sop-bar: [-23, 65, -205, -142, -111, 57, -383, 117, -64, -180, -245, 101, 194, -284, 196, -217, -160, -72, 86, 80]
fabif-vifon: [50, -55, 133, 359, 45, -5, 331, -155, 29, 258, 68, -171, 33, 394, -44, -21, 175, -229, 40, -106]
zova-geto: [-270, -27, -150, -248, 58, 112, -98, 43, -62, 156, -65, 197, -90, -36, 36, -56, -10, -52, 66, 146]
zova-geto: [91, 20, -27, 193, -61, 79, 78, -199, -105, 105, -94, -150, 166, 43, 59, -165, -122, -97, 99, 12]
sem-lom: [-143, -239, -5, -200, 227, 19, 316, -88, -18, 313, 134, -85, 28, 242, -305, 130, -21, 58, -75, 110]
zova-geto: [-36, -14, 96, 227, -195, 4, -228, 385, 153, 279, -113, -60, 83, 374, 45, -86, 174, -289, -106, -201]
sem-lom: [18, 62, -164, -34, 327, 106, 29, 152, -111, 260, 140, 202, -89, 240, -66, 259, 40, 152, 37, 304]
sem-lom: [192, 89, 92, 97, -44, -132, -38, 31, 4, -137, 32, 127, -120, -11, 38, 120, 60, 16, 49, -94]
sem-lom: [156, 110, 8, 34, 102, -145, 183, -247, -88, -216, 109, 260, -169, -75, 39, 185, 76, -15, 183, 15]
sop-bar: [-162, 20, -297, -246, 338, 179, 176, 47, 39, -26, 282, 294, -62, 16, -126, 450, 63, 376, -111, 185]
fabif-vifon: [4, 4, -266, -111, -24, 227, 20, -140, -175, 156, -154, 154, 202, 1, -9, 56, -324, 133, 57, 53]
zova-geto: [-287, -211, -99, 36, 199, 105, 521, -485, -64, 95, 19, -122, 113, 22, -21, -227, 19, -257, 145, 131]
fabif-vifon: [-183, 152, -216, -228, -172, 260, -252, 104, 87, 179, 38, 108, 63, 43, -2, 182, 32, 215, -122, -155]
zova-geto: [-99, 47, -9, -259, 137, -6, -224, 132, -22, -9, -86, 197, -277, -74, 118, -29, 187, 44, 133, 51]
sem-lom: [-124, -218, 100, 253, 31, 60, 369, -135, 88, 202, 66, -309, 112, 209, -103, -149, 44, -150, -82, -51]
sop-bar: [15, -40, -21, 31, 78, 58, 111, -17, -18, 83, 69, -8, -20, 50, -63, 80, -43, 123, -25, 47]
sop-bar: [-105, -45, 258, -24, 25, -31, 304, -248, 114, 219, 173, -315, -153, 262, -179, 50, 282, 3, -76, -211]
sop-bar: [-139, 53, -155, -269, 53, 94, -252, 156, 83, 40, -80, 0, 142, 76, 34, 10, 174, -7, -34, -49]
leb-vide: [-22, -90, 87, 248, -37, 17, 366, -197, 77, 48, 70, -27, -21, 168, -37, 51, 82, -91, -17, -201]
fabif-vifon: [56, -27, 29, 120, -318, -33, -77, -182, -96, -37, -232, -147, 239, -160, 83, -337, -278, -258, 77, -70]
fabif-vifon: [-90, 3, -49, 51, 105, -25, 51, 15, 85, -301, 54, 128, -96, -190, 141, -25, 149, -37, 36, 37]
leb-vide: [-8, 44, -101, 409, -28, 161, 245, -42, -82, -118, -151, 214, 30, 9, 198, -15, -225, -92, -18, 57]
fabif-vifon: [297, 36, 47, 79, 67, -87, -52, 200, -76, 28, 0, 101, -11, 141, -88, 227, -130, 155, -46, 55]
sop-bar: [209, -35, 279, 143, -53, -114, 34, 56, 64, 133, -9, -217, -81, 246, -90, 29, 120, 30, -46, -231]
leb-vide: [-27, -130, 146, -38, 108, -91, 158, 52, 49, -33, 72, -100, -101, 20, -134, 46, 4, 72, -122, 39]
leb-vide: [-148, -45, -288, -238, 232, 197, -39, 73, -152, -84, -226, 366, -46, -175, 137, 3, -199, 149, 91, 233]
sop-bar: [-338, -64, -219, -125, 164, 187, -6, 218, 49, 172, 76, 118, 34, 87, -32, 52, 29, -4, -123, 232]
leb-vide: [100, 6, 95, 442, -106, -39, -100, 390, 174, 29, 71, -166, 143, 212, 29, -23, 86, -149, -198, -38]
zova-geto: [195, -42, 89, 77, -10, -103, -93, 54, 22, 202, 119, -188, 68, 150, -112, -11, 102, -14, 62, -38]
leb-vide: [97, 14, 90, 214, -138, -140, 61, -112, 109, -78, 155, -137, 101, 21, -15, -34, 152, -189, 28, -148]
sem-lom: [153, 151, 79, 25, -259, -153, -261, 345, 96, -321, 10, 127, 27, -124, -25, 228, -163, 99, -281, -92]
sop-bar: [242, -6, 201, -33, 50, -179, 2, -5, -155, -152, -71, 124, -312, -182, -6, 38, -177, 181, 88, 78]
leb-vide: [77, 47, 294, 39, -189, -278, -192, 244, 188, 105, 207, -293, 20, 225, -195, 57, 235, -181, -200, -130]
fabif-vifon: [34, 228, 61, 96, -40, -162, -296, 248, 57, -262, 66, -103, 45, -105, 116, -74, 114, -187, -99, 190]
fabif-vifon: [-141, 32, -173, 14, -226, 250, -19, -297, -86, 144, -246, -101, 266, -44, 142, -281, -167, -146, 107, -118]
sop-bar: [182, 247, -143, 346, -44, 65, -37, 0, -61, -221, 99, -73, 247, -117, 118, 36, -179, 27, -72, 218]
sem-lom: [270, -250, 445, 319, -68, -312, 430, -312, 77, 37, 103, -395, -40, 175, -194, -118, 126, -184, 61, -301]
fabif-vifon: [-150, -258, -79, -72, 438, 73, 413, -106, 49, -84, 205, -17, -116, -95, -104, 70, 86, 241, -1, 198]
fabif-vifon: [-60, -30, 164, -305, -89, -15, -38, -196, -103, 379, -169, -42, -182, 197, -93, -70, 57, -51, 136, -194]
leb-vide: [-128, -157, -92, -126, 140, 46, 112, -120, -22, 125, 23, 22, 7, -2, -41, -78, 53, -38, 125, 62]
zova-geto: [-16, -15, -36, -53, 17, 112, 76, -211, -160, 126, -209, -20, 26, 16, 52, -140, -150, -18, 122, 22]
zova-geto: [-60, -104, -63, 71, -53, 119, 207, -304, -52, 127, -42, -118, 135, -10, -5, -155, -99, -59, 96, -55]
sem-lom: [-9, -11, -58, 22, 17, 207, -36, -177, -178, 193, -211, -29, -92, -94, 165, -265, -128, 87, 228, 55]
sem-lom: [7, 178, -122, -289, -172, 77, -464, 223, 55, -25, -17, 162, -37, -137, 49, 144, 24, 250, -42, -130]
sop-bar: [359, 19, 262, 5, -71, -259, -64, -14, -51, -229, -21, 41, -240, -171, -25, 76, -62, 178, 76, -136]
sop-bar: [46, 4, 137, 40, 21, 21, 58, -37, -20, 116, -34, -193, -60, 111, -37, -37, 9, 72, -39, -34]
sem-lom: [-75, 56, -84, -107, 160, -112, -91, 290, 137, -41, 305, -17, 132, 125, -170, 248, 179, -38, -208, 215]
leb-vide: [-169, -47, -76, 175, 2, 198, 169, -159, -50, 156, -101, -112, 93, 56, 99, -224, -65, -137, 42, 61]
leb-vide: [-100, -269, 10, -258, 301, -56, 246, -240, -85, 76, 142, -120, -113, -167, -174, -109, -16, 114, 143, 243]
leb-vide: [76, 212, 90, -253, 33, -126, -300, 267, -21, -66, 120, 64, -207, -50, -86, 241, 17, 223, -140, 154]
fabif-vifon: [-30, -282, 139, 179, 228, -88, 324, -49, -90, 97, -48, 34, -208, 46, -8, -188, -31, -161, 146, 177]
sem-lom: [-33, 5, 85, 21, -187, -91, -214, 17, 129, -189, -109, -171, 80, -158, 147, -284, 164, -215, 44, -189]
sop-bar: [188, -5, 247, 202, -133, -134, -37, 5, -14, 71, -84, -222, -17, 102, 2, -154, 2, -131, 24, -111]
zova-geto: [-173, -162, -139, 2, 361, 23, 463, -249, -83, -168, 15, 157, -1, -61, 15, -14, -24, -117, 96, 257]
sop-bar: [394, 52, 384, -41, -82, -381, -160, 71, 25, -215, 72, -72, -286, -104, -87, 106, 103, 144, 34, -181]
sem-lom: [27, 87, 25, -84, -169, -1, -307, 138, 58, -29, 111, -105, -53, -216, -6, -23, -25, 195, -68, -4]
fabif-vifon: [-102, -36, 2, 62, 121, 0, 127, 10, -9, 121, 90, 8, -52, 123, -35, 4, 72, -110, 1, 142]
leb-vide: [-178, -63, -42, -298, 142, 82, 19, -91, -88, 147, -45, -29, -87, -39, -57, -66, -35, 87, 41, 144]
zova-geto: [-56, 105, -24, -70, 26, -52, -197, 141, 76, -123, 144, 77, -130, -137, 66, 35, 181, 25, 10, 76]
zova-geto: [-524, -100, -470, -298, 212, 386, 172, -67, 23, 152, 56, 280, 119, -11, -3, 102, -13, 76, -41, 180]
sem-lom: [33, -41, -12, 265, 282, 29, 434, -145, -60, 196, 322, -80, -21, 229, -161, 176, 19, 38, -17, 278]
leb-vide: [-158, 145, -243, -157, -17, 90, -224, -34, 43, -98, -21, 134, 121, -108, 172, -57, 188, -133, 120, -9]
zova-geto: [635, 52, 535, 543, -330, -427, -127, 259, 150, -394, -82, -175, -112, 16, 59, 16, 41, -35, -95, -447]
fabif-vifon: [76, 13, 334, -22, -307, -155, -226, 43, 108, 104, -88, -268, -117, 65, -21, -166, 155, -94, -22, -350]
zova-geto: [-13, 2, -272, 265, 251, 205, 272, -247, -175, 26, -101, 29, 246, 59, 169, -152, -104, -165, 191, 272]
[14, -81, -57, 1, 160, 118, 167, 5, -189, -46, -182, 193, -123, -108, 36, 22, -350, 209, -4, 209] | leb-vide
[-151, -74, -107, 367, 110, 154, 254, -59, 109, 90, 162, -87, 82, 115, 90, -102, 189, -151, 29, 53] | leb-vide
[74, -114, 38, -85, 24, 49, 112, -95, -145, 213, -125, 69, -91, 74, -93, 33, -209, 144, 65, -21] | leb-vide
[-150, 131, -65, -287, 230, -34, -7, -58, -66, -243, 94, 137, -201, -236, 39, 82, 60, 102, 15, 282] | zova-geto
[-251, -146, -328, -143, 141, 262, 228, -180, -67, 191, 23, 130, 179, 15, -69, 37, -151, 60, 34, 139] | zova-geto
[88, -75, 87, 33, -58, -168, 27, 39, 99, 21, 117, 29, 13, 118, -110, 103, 139, -109, 7, -156] | leb-vide
[-205, -34, -176, 253, -29, 184, 171, -263, -99, 103, -111, -52, 195, -34, 185, -349, -94, -343, 160, 155] | leb-vide
[113, 27, 85, -248, -39, -32, -266, 5, -170, 180, -203, 56, -191, -43, 23, -99, -84, 99, 181, -10] | zova-geto
[29, 130, -78, -187, 44, 8, -153, -53, -22, -130, 59, 39, -46, -180, 45, 54, 57, 158, 64, 45] | leb-vide
[56, -48, 280, -22, -141, -118, 67, -50, 156, 25, 49, -297, -37, 129, -147, 31, 153, 40, -143, -325] | zova-geto
[120, 47, 16, 578, -149, 83, 201, -61, 110, -218, -17, -114, 172, 8, 186, -84, -10, -105, -66, -178] | leb-vide
[0, -8, 97, 173, -240, 9, 36, -174, -5, -82, -140, -55, -27, -140, 135, -223, -78, -123, 70, -180] | zova-geto
[213, 142, 8, -65, -30, -47, -131, 95, -43, 57, 27, 21, 68, 149, -104, 243, -57, 139, -74, -31] | fabif-vifon
[98, -210, 115, 213, 67, -188, 196, 94, 141, -33, 165, -36, 32, 131, -122, 56, 142, -133, -25, -77] | zova-geto
[-73, -137, -114, 275, -28, 101, 290, -284, -58, -102, -158, 3, 191, -105, 154, -272, -151, -246, 136, 0] | leb-vide
[51, -161, 101, 1, -72, 72, 292, -271, -109, -59, -313, -45, 9, -55, -8, -101, -317, 102, -7, -194] | leb-vide
[-3, -80, 60, -87, -59, -75, -140, 122, 26, 38, -149, 68, -36, 42, 24, -83, 55, -116, 52, -123] | sop-bar
[-79, 162, -101, -213, 330, -107, 11, 16, -110, -154, 101, 260, -142, -12, 22, 175, 129, -80, 69, 364] | fabif-vifon
[274, 131, 147, -19, -207, -169, -506, 318, 73, -111, -117, -62, -5, -47, 85, -47, 95, 21, 4, -197] | sem-lom
[-9, -101, 83, -247, 85, -105, -43, -213, 7, 130, 126, -150, -142, -87, -73, -135, 249, 16, 238, -48] | sem-lom
[65, 82, 52, -236, -226, -142, -464, 426, 74, -253, -201, 220, -37, -146, 43, 94, -93, 51, -159, -149] | sem-lom
[-70, 162, -237, -330, 216, 71, -351, 407, -75, -113, 42, 362, -136, -164, 33, 256, -92, 299, -89, 372] | fabif-vifon
